Each row has a name. Each question is about the rows just above it.

[-1.54  1.98  0.34  0.65  2.43  5.97  3.53  5.66  8.15  4.06  5.31] = M
[ 3.67 -0.58 -0.54  0.84  2.22 -2.39  3.78  5.72 -5.57 -6.30 -2.74] = Q
[-1.45 -0.19  1.17  0.36 -2.31 -0.90 -5.89 -5.34  2.68  4.06 -1.85] = K
Number of entries in [-1.45 -0.19  1.17  0.36 -2.31]: | 5
Count the entries of [-1.54  1.98  0.34]: | 3
Count the entries of [-1.54  1.98  0.34  0.65  2.43  5.97  3.53  5.66]: | 8
How many entries does [ 3.67 -0.58 -0.54  0.84  2.22] have? | 5

[ 1.08 -2.09  0.20 -0.16 -0.88 -0.73 -0.17 -1.46 -0.30  0.78 -0.37  0.96
 -0.20  0.98 -1.65 -0.50 -1.50 -0.74  0.57 -1.19 -0.50  0.77  1.62  3.89
 -3.56] -> A
[-0.59  1.85  2.15 -1.09  0.37 -0.84 -0.17  3.18  1.41 -1.42 -1.28  1.72
  0.06  1.92 -0.05  1.68  1.83  1.04  0.89 -2.19 -0.28 -0.03 -1.84 -1.65
 -0.49] -> R
[ 1.08 -2.09  0.20 -0.16 -0.88 -0.73 -0.17 -1.46 -0.30  0.78 -0.37  0.96
 -0.20  0.98 -1.65 -0.50 -1.50 -0.74  0.57 -1.19 -0.50  0.77  0.30 -0.25
  0.11] -> Z
[ 1.68  4.32 -1.90 -0.28  1.08  1.30 -0.43  2.20  2.94  0.75  1.65  0.51
  2.18  1.61  2.47  1.22 -1.03  0.76 -0.09  4.15 -1.12 -1.11 -0.81  2.12
  0.04] -> C
[ 3.06 -0.33  0.56  2.58 -0.06  0.63  0.65  1.71  2.89 -0.45 -0.04 -1.41
  0.62 -2.38  1.10  3.15 -0.93 -1.41 -0.67  1.72 -0.17 -1.51 -1.97  0.93
 -1.14] -> F
Count the entries of [ 1.08 -2.09  0.20 -0.16 -0.88 -0.73 -0.17 -1.46 -0.30  0.78 -0.37  0.96
 -0.20  0.98 -1.65 -0.50]: | 16
Count the entries of [ 3.06 -0.33  0.56  2.58 -0.06  0.63  0.65  1.71  2.89 -0.45 -0.04 -1.41
  0.62 -2.38  1.10  3.15 -0.93 -1.41 -0.67  1.72 -0.17]: | 21
Count the entries of [ 1.68  4.32 -1.90 -0.28  1.08  1.30 -0.43  2.20  2.94  0.75  1.65  0.51
  2.18  1.61  2.47  1.22 -1.03  0.76 -0.09  4.15 -1.12 -1.11 -0.81  2.12
  0.04]: | 25
Number of entries in [ 3.06 -0.33  0.56]: | 3
Number of entries in [ 1.68  4.32 -1.90 -0.28  1.08  1.30 -0.43  2.20  2.94  0.75  1.65  0.51
  2.18  1.61  2.47  1.22 -1.03  0.76]: | 18

[-3.87 -1.92  4.36  2.61 -4.95  0.24  1.85  5.46  6.61  5.01  2.08] = W
[ 5.38  3.88 -4.33 -1.95  4.71  1.87 -1.60 -4.49 -4.38 -3.12 -5.17] = T
[ 8.08  7.53 -6.04 -4.04  2.80  5.45 -7.36 -4.87 -2.46 -5.83 -5.05] = E
Count the entries of [ 5.38  3.88 -4.33 -1.95  4.71  1.87]: | 6
Number of entries in [ 8.08  7.53 -6.04 -4.04  2.80  5.45]: | 6
How many entries does [ 8.08  7.53 -6.04 -4.04  2.80  5.45 -7.36 -4.87 -2.46 -5.83 -5.05] have? | 11

[-0.97  6.20 -4.82  6.44] : soz
[-0.97  6.20  6.15 -8.15] : gabi
[-2.39  3.16  8.52  4.20] : sapa
[ 1.31  4.58  2.85 -6.23] : Ditu
[-2.39  3.16  8.52 -4.92] : Sopun
[-0.97  6.20 -4.82  6.40] : vuf
[-0.10 -5.05 -3.65  6.71] : Sep
[-0.49  4.58  3.61 -6.11] : dib
Number of entries in [-0.49  4.58  3.61 -6.11]: | 4
Number of entries in [-0.97  6.20 -4.82  6.40]: | 4
Count the entries of [-0.10 -5.05 -3.65  6.71]: | 4
Number of entries in [-2.39  3.16  8.52 -4.92]: | 4
Count the entries of [-0.97]: | 1
Count the entries of [-0.97  6.20 -4.82  6.44]: | 4

[-1.79 -2.80  5.02  1.19 -0.07  1.08  0.60  1.35  6.63  2.97 -1.82 -2.61
 -4.57  1.68 -1.10  0.97 -2.47  0.76 -3.06  0.88  7.94] = lese
[ 0.98  2.16 -0.99  0.92  0.39 -0.51  1.96 -0.44  1.10  1.32 -0.71 -3.02
 -0.78 -0.23 -2.61 -2.53  2.96 -0.38  0.04 -6.61 -2.44] = baro
[ 1.52  4.79  0.27 -1.27 -0.85  0.23 -2.11  0.80  1.00  1.27 -2.22  1.94
  0.25 -2.70  2.65  0.35  2.70  1.04  2.28 -0.61 -2.76] = Sero
[-1.50 -2.44 -1.34 -1.40 -1.60  1.26 -0.12 -0.42  0.31 -1.12 -0.37 -0.37
 -0.57  3.15  0.16  1.03  0.85 -0.91  0.84  0.94  0.23] = zuvib
[-0.43 -0.35 -0.36  0.15 -0.11 -0.07 -0.57 -0.11  0.26  0.13 -0.03 -0.33
 -0.13  0.04 -0.04  0.04 -0.19 -0.02 -0.71 -0.03 -0.10] = ker
[-0.03 -0.22 -0.31 -0.36 -0.05  0.12 -0.13 -0.14 -0.01  0.06  0.03  0.01
  0.00  0.30 -0.21  0.00 -0.02 -0.64 -0.41  0.40  0.09] = fedu
[-0.43 -0.35 -0.36  0.15 -0.11 -0.07 -0.57 -0.11  0.26  0.13 -0.03 -0.33
 -0.13  0.04 -0.04  0.04 -0.19 -0.02 -0.20 -0.03 -0.10] = Noniz
Number of entries in [-1.79]: | 1
Count the entries of [-0.43 -0.35 -0.36]: | 3
Count the entries of [-0.43 -0.35 -0.36  0.15 -0.11 -0.07 -0.57 -0.11]: | 8
How many entries does [ 0.98  2.16 -0.99  0.92  0.39 -0.51  1.96 -0.44  1.10  1.32 -0.71 -3.02
 -0.78 -0.23 -2.61 -2.53  2.96 -0.38  0.04] have? | 19
How many entries does [-0.43 -0.35 -0.36  0.15] have? | 4
How many entries does [-0.03 -0.22 -0.31 -0.36 -0.05  0.12 -0.13] have? | 7

[-0.02  0.04  0.10 -0.08  9.04  8.76  8.92] -> napun
[ 0.10  0.02 -0.04  0.02  8.73  8.96  8.83] -> zat
[3.78 9.02 8.75 8.81 8.93 8.87 8.89] -> dozus
How many entries does [3.78 9.02 8.75 8.81] have? | 4
How many entries does [ 0.10  0.02 -0.04  0.02  8.73  8.96  8.83] have? | 7
Number of entries in [-0.02  0.04  0.10 -0.08]: | 4
How many entries does [3.78 9.02 8.75 8.81 8.93] have? | 5
Count the entries of [-0.02  0.04]: | 2
Count the entries of [ 0.10  0.02 -0.04]: | 3
How many entries does [-0.02  0.04  0.10 -0.08  9.04] have? | 5

[ 4.15 -2.49 -3.68 -5.43  3.96 -3.03] : todu
[ 3.81 -5.51  4.88 -2.19 -1.62  0.60] : tati
[ 4.15  0.34 -3.68 -5.43  3.96 -3.03] : geveg
[-6.79  5.09 -5.06  5.38 -4.07 -3.17] : feliv
[-4.86  2.72 -1.71  4.10 -3.77  0.74] : zus
[ 4.52 -6.42  3.86 -4.60  2.51  2.79] : zevab
[ 1.51  0.07  1.95 -6.25  8.06 -5.61] : golim
How many entries does [ 4.15  0.34 -3.68 -5.43] have? | 4
How many entries does [ 3.81 -5.51  4.88 -2.19 -1.62] have? | 5
Count the entries of [ 1.51  0.07  1.95 -6.25  8.06]: | 5

[ 0.08 -1.48  1.04  2.31 -1.21  0.48 -1.12  0.34 -0.78  2.11 -0.36  3.22
  0.56  0.80 -3.78  0.82  0.87  4.17  1.92 -1.10 -1.07 -0.10 -2.48  0.91
 -3.50 -0.46]  setop
[-1.48  0.91  0.87  0.87  1.48 -0.44 -0.30 -0.95 -0.75 -0.86  1.38 -0.68
  2.18  0.60 -0.85  3.36 -3.92 -6.20 -0.31  3.21  0.65  2.68  1.09 -1.31
 -0.75  1.23]  Kat
[-2.15  0.41 -2.01  0.31  0.78 -1.27  0.45  1.16  3.25 -0.39  2.04 -2.04
  0.40 -1.94  2.49 -0.34 -0.27 -1.89 -3.00 -1.20 -0.16 -0.09  0.50 -1.67
  2.09 -1.36]  zes
[ 1.98 -2.47  0.31  0.85 -0.90  1.85  0.89 -0.93  0.77 -0.42 -1.67  2.03
 -1.53  1.02 -1.65 -0.06  1.19 -3.16  2.57 -0.38  0.63  0.87 -1.67  1.41
 -4.95  1.59]  Gos
[-1.94  0.89  0.37  0.73  1.34 -2.45 -1.35 -0.28 -1.84  0.48  0.88 -1.91
  2.96 -0.86  0.77  2.55 -2.62 -1.26 -1.57  1.52  0.44 -1.11  1.57 -0.80
  2.98 -1.65]  Vak
[ 0.00  3.94 -1.83 -4.18  0.85  0.61  1.67  1.04 -0.86 -1.53  3.57 -0.26
  2.26  0.07  2.12 -0.67 -0.93 -4.21 -1.35  0.71 -0.25  1.85  0.86 -0.51
  1.55  1.39]  Ref
[ 1.97  0.10  3.37 -1.61 -1.40  0.97 -0.42 -0.27 -2.14  0.95 -3.12  2.44
 -2.28  2.35 -1.35 -1.02  1.66  3.89  3.72  0.67  0.06 -0.59  0.01  2.30
 -0.88  1.96]  Kel
[ 2.06 -0.65  1.97 -2.57  1.49  0.65 -0.59  0.87  3.30 -1.09 -0.82  1.82
 -0.01  3.58 -2.48 -1.58  0.60 -7.29  0.91 -1.64  0.18 -1.30 -2.58 -2.47
  0.96  1.91]  bovuf
[-1.50  1.03 -3.07 -0.69 -2.23  0.87 -0.15  1.94  0.87  0.84  1.00  0.25
 -2.00 -3.30  1.56 -0.87  1.21  3.80 -3.24 -0.83 -2.40  0.32  0.64 -0.54
 -0.33 -2.06]  Ral
[-1.94 -0.40  4.29  2.64  0.40 -1.20 -1.62 -0.04 -0.94  2.10 -0.41  1.11
  1.31  2.09 -2.49  2.27 -1.30  7.63  2.22  1.29  0.45 -0.18 -0.91 -0.23
 -0.35 -0.29]  kez
[ 0.25 -1.73  2.36  2.63  1.14 -1.26  0.18 -0.70  1.82 -0.28 -1.46 -0.92
  1.61  2.38 -1.16  0.02  0.54  3.73  1.20 -1.82  1.83 -0.97 -1.98  0.06
 -0.36 -0.55]  Kofeb
[ 0.53  1.18 -0.65 -2.33 -1.09 -0.03  0.04  0.52  0.38  0.82 -1.52 -1.17
 -4.89 -1.07  2.15 -3.18  2.67 -4.01 -0.60 -0.65 -0.66 -1.92  1.99  0.84
  3.38 -0.02]  nonu
Count the entries of [ 1.97  0.10  3.37 -1.61]: | 4
Number of entries in [ 0.00  3.94 -1.83 -4.18  0.85  0.61  1.67  1.04 -0.86 -1.53  3.57 -0.26
  2.26]: | 13
Number of entries in [ 1.98 -2.47  0.31  0.85]: | 4
Number of entries in [ 1.97  0.10  3.37 -1.61 -1.40  0.97 -0.42 -0.27 -2.14  0.95 -3.12  2.44
 -2.28  2.35 -1.35 -1.02  1.66  3.89]: | 18
Count the entries of [ 0.25 -1.73  2.36]: | 3
Count the entries of [ 2.06 -0.65  1.97 -2.57  1.49  0.65 -0.59  0.87  3.30 -1.09 -0.82  1.82
 -0.01]: | 13

[ 0.31  1.16 -0.44  0.32 -1.84 -0.94  0.61  0.82  0.63 -0.80  0.39]  kiza
[-2.31  1.66 -1.62  0.27 -9.43 -1.17  4.41 -5.11  6.17 -4.29  0.67]  rek
[-2.84  0.00  1.55 -0.28  4.24 -1.16  0.40 -1.20 -0.62 -1.53  5.35]  kas
Count the entries of [-2.31  1.66 -1.62  0.27 -9.43 -1.17  4.41 -5.11  6.17 -4.29]: | 10
Number of entries in [-2.84  0.00  1.55 -0.28  4.24 -1.16  0.40 -1.20 -0.62 -1.53  5.35]: | 11
How many entries does [ 0.31  1.16 -0.44  0.32 -1.84 -0.94  0.61  0.82  0.63 -0.80  0.39] have? | 11
Count the entries of [-2.84  0.00  1.55 -0.28  4.24 -1.16  0.40 -1.20 -0.62]: | 9
Count the entries of [ 0.31  1.16 -0.44  0.32 -1.84 -0.94]: | 6
Number of entries in [-2.31  1.66 -1.62  0.27]: | 4
Number of entries in [-2.84  0.00  1.55 -0.28  4.24 -1.16  0.40]: | 7

[ 1.13 -3.17  3.32 -5.21 -2.29  0.02 -1.45  0.20 -5.03] : Pur
[ 1.13 -3.17  3.32 -5.21 -2.29  0.02 -1.45 -0.89 -5.03] : gamip
[ 1.13 -3.17  3.32 -5.21 -2.29  0.02 -1.45  2.17  6.00] : mes
Count the entries of [ 1.13 -3.17  3.32 -5.21 -2.29  0.02 -1.45  2.17  6.00]: | 9
How many entries does [ 1.13 -3.17  3.32 -5.21 -2.29  0.02 -1.45  0.20] have? | 8
How many entries does [ 1.13 -3.17  3.32 -5.21 -2.29  0.02 -1.45] have? | 7
How many entries does [ 1.13 -3.17  3.32 -5.21 -2.29  0.02 -1.45 -0.89 -5.03] have? | 9
Number of entries in [1.13]: | 1
Number of entries in [ 1.13 -3.17  3.32 -5.21]: | 4

[ 5.22  0.61 -0.95  2.90 -5.70] -> refo
[-3.58 -3.45 -3.88  5.50  3.28] -> Fiz
[-1.36 -4.48 -3.11 -3.84  4.30] -> lumet
[-2.96  4.27  3.04  0.33  0.63] -> kodoz
[-1.36 -4.48 -3.11  4.27  4.30] -> Vunif
[ 4.56 -2.71  2.91  3.34 -3.22] -> mapit
[ 4.99 -3.78  6.62  4.80 -5.72] -> kitol
[-1.69  4.29  0.39 -1.77  1.77] -> menol
Number of entries in [-2.96  4.27  3.04  0.33  0.63]: | 5
Number of entries in [-2.96  4.27  3.04]: | 3
Count the entries of [-1.36 -4.48 -3.11 -3.84  4.30]: | 5
How many entries does [-1.36 -4.48 -3.11 -3.84] have? | 4
Number of entries in [ 4.99 -3.78  6.62  4.80]: | 4

[ 5.36 -8.90  2.68  2.98 -4.98 -1.02 -4.71  0.18 -3.56 -2.28  6.30  6.09
  5.87 -2.01 -4.43 -5.11  4.43 -4.60  0.86  5.58  5.66  6.71  3.08  2.51
  3.53 -7.53 -3.75  4.92  1.33 -5.80  2.12 -9.63 -5.49  0.81  0.39 -6.05
 -8.30 -0.26 -1.87] -> lesaz
[ 3.73  2.08  0.75  2.14  3.67  3.97  1.68  3.84  0.63  0.37  2.70  2.60
  1.15 -1.10 -1.04  6.13 -2.81  0.52 -2.94  0.72 -6.44 -3.06  4.34  3.66
 -1.60  2.85 -3.38 -0.13 -8.23 -0.11  6.34  0.95  2.44 -3.42  2.30  0.09
 -0.39 -0.12  1.13] -> Rebo
[ 3.73  2.08  0.75  2.14  3.67  3.97  1.68  3.84  0.63  0.37  2.70  2.60
  1.15 -1.10 -1.04  6.13 -2.81  0.52 -2.94  0.72 -6.44 -3.06  4.34  3.66
 -1.60  2.85 -3.38 -0.13 -8.23 -2.73  3.78  1.35  2.42 -6.21 -2.73  2.55
  3.02 -3.94  6.37] -> kota
How many entries does [ 5.36 -8.90  2.68  2.98 -4.98 -1.02 -4.71  0.18 -3.56 -2.28  6.30  6.09
  5.87 -2.01 -4.43 -5.11  4.43 -4.60  0.86] have? | 19
How many entries does [ 5.36 -8.90  2.68  2.98 -4.98 -1.02 -4.71  0.18 -3.56 -2.28  6.30  6.09
  5.87 -2.01 -4.43 -5.11  4.43 -4.60  0.86  5.58  5.66  6.71  3.08  2.51
  3.53 -7.53 -3.75  4.92  1.33 -5.80  2.12 -9.63 -5.49  0.81  0.39 -6.05
 -8.30 -0.26 -1.87] have? | 39

